Below are the code and all the weights of a small trained network. Each question names an input and a target symbol and asks about switching units off, where a switched-off unit gives its printed mean instead of its output.

import numpy as np


def w(rows, s, z=0):
    codes = np.array(rows[::2]) - 128.0
    scale = np.full(codes.shape[1], s)
    scale[-1] = z or s
    return codes * scale


def norm(h):
    return h / np.sqrt((h * h).mean(-1, keepdims=True) + 1e-5)


def f(y):
    return y / 2 * (1 + np.tanh(0.7978845608 * (y + 0.044715 * y**3)))


def softmax(a):
    e = np.exp(a - a.max(-1, keepdims=True))
    return e / e.sum(-1, keepdims=True)


def log_softmax(a):
    a = a - a.max(-1, keepdims=True)
    return a - np.log(np.exp(a).sum(-1, keepdims=True))


def net(x, mask):
    ids = ['αγδζηλμξπφψ'.index(c) for c in x.split()]
    T = len(ids)
    res = E[ids] + P[:T]
    r = norm(res)
    for j in range(2):
        rows = slice(3 * j, 3 * j + 3)
        q, k, v = (r @ M[0][rows].T for M in (Q, K, V))
        z = softmax(np.where(np.tri(T) > 0, q @ k.T / 3**0.5, -1e9)) @ v
        o = O[0][rows]
        res = res + np.where(mask[j], z, o[:, -1]) @ o[:, :-1]
    y = f(norm(res) @ A[0][:, :-1].T + A[0][:, -1])
    res = res + np.where(mask[2:10], y, B[0][:, -1]) @ B[0][:, :-1]
    return log_softmax(norm(res)[-1] @ U[:, :-1].T + U[:, -1])


Q, K, V, O, A, B = {}, {}, {}, {}, {}, {}
E = w([
[126,199,136],'α',
[180,155,133],'γ',
[136,123,59],'δ',
[243,110,120],'ζ',
[76,205,182],'η',
[150,144,127],'λ',
[161,104,198],'μ',
[55,174,108],'ξ',
[81,58,143],'π',
[93,63,112],'φ',
[253,62,143],'ψ',
],0.015)
P = w([
[255,105,161],'0',
[247,114,150],'1',
[243,128,151],'2',
[244,119,155],'3',
[250,121,159],'4',
[241,125,159],'5',
[242,123,154],'6',
[235,108,145],'7',
[236,126,154],'8',
],0.0022)
Q[0] = w([
[149,149,157],'h1',
[170,80,116],'h1',
[84,162,122],'h1',
[112,250,144],'h2',
[103,110,146],'h2',
[105,179,147],'h2',
],0.02)
K[0] = w([
[92,189,121],'h1',
[113,103,8],'h1',
[123,110,211],'h1',
[106,183,58],'h2',
[126,101,129],'h2',
[95,140,57],'h2',
],0.015)
V[0] = w([
[81,162,83],'h1',
[101,129,210],'h1',
[106,137,172],'h1',
[147,154,37],'h2',
[197,125,214],'h2',
[130,75,1],'h2',
],0.005)
O[0] = w([
[53,111,168,104],'h1',
[150,97,242,120],'h1',
[51,2,222,122],'h1',
[118,26,72,84],'h2',
[179,190,209,249],'h2',
[198,69,60,31],'h2',
],0.0031,0.0016)
A[0] = w([
[242,43,169,141],'n1',
[112,94,59,48],'n2',
[65,138,101,92],'n3',
[107,168,196,208],'n4',
[81,196,108,222],'n5',
[166,78,211,4],'n6',
[74,70,196,123],'n7',
[70,165,2,39],'n8',
],0.0098,0.0043)
B[0] = w([
[5,165,122,253],'n1',
[213,255,90,121],'n2',
[181,55,226,127],'n3',
[163,106,46,219],'n4',
[39,23,113,195],'n5',
[128,186,203,143],'n6',
[251,147,104,173],'n7',
[187,89,199,145],'n8',
],0.0055,0.0059)
U = w([
[86,117,60,59],'α',
[125,213,121,78],'γ',
[203,131,67,33],'δ',
[180,198,132,69],'ζ',
[72,105,176,255],'η',
[82,174,89,67],'λ',
[84,164,253,51],'μ',
[93,40,191,62],'ξ',
[172,50,186,84],'π',
[164,97,68,175],'φ',
[157,140,209,205],'ψ',
],0.016,0.0082)

Each question gives the input, a string of symbols that net reads in full, and the target symbol t.
The units are the heads (3 rows each of Q, K, V and O) and the neurons (one row each of A and B). Each row of codes is followed by its name. A weight is (code - 128) times the scale printed after its matrix; where a second scale follows, it is the last column's (O, A, B and U).
mask holds one flag per unit, heads first, then neurons. A switched-off unit (its flag False) gives its mean, the last column of its rows in O or B, instead of its output. The means were averaged over made-up inputs and are rounded, as every weight is.
A unit's drop is (log p(t) with every unit on - log p(t) with that unit switched off) / (log p(t) with every unit on - log p(t) with every unit switched off).
The circuit of an input: a set's keep is (log p(t) with only the set's units on - log p(t) with every unit switched off) / (log p(t) with every unit on - log p(t) with every unit switched off). Starting from all 10 units, units are removed one at a time, each time the one whose removal leaves the highest keep (on an exact tie, the one counted first), for as long as the keep stays at least 0.8.
circuit, biggest first: the units of the circuit, biggest drop first
k most important neurons: the k neurons with the biggest drops, biggest first
drop of u: that unit's drop, to one decimal
input ξ η π α ζ π φ, target φ: 2 most important neurons -> [n7 n2]
input γ δ δ π η η α π, target φ: circuit, biggest first -> [n7 h1 n5]
input δ ψ ζ π, target φ: 3 most important neurons -> [n7 n5 n8]
input ψ φ δ ζ φ ψ δ φ, target φ: most important neuron -> [n2]
input δ μ δ ζ η γ α, target φ: circuit, biggest first -> [n1 h2]
input ψ η ξ φ η μ ψ, target ψ: circuit, biggest first -> [n5 h2 n1]
input γ ψ ψ ζ φ, target α: 2 most important neurons -> [n1 n2]
input λ η α π ζ γ ζ, target ζ: circuit, biggest first -> [n5 n1 n4]
input η γ ξ ψ ξ γ α, target α: 3 most important neurons -> [n5 n4 n1]
input η η ξ α, target α: 3 most important neurons -> [n4 n5 n1]
input μ δ π ξ η ψ α ψ, target ψ: drop of n4 -> 0.5
input η μ ψ η π, target ψ: drop of h2 -> 0.5
input ξ η γ ψ π, target π: drop of n5 -> 0.4
input η δ α ξ ξ, target ξ: most important neuron -> [n3]
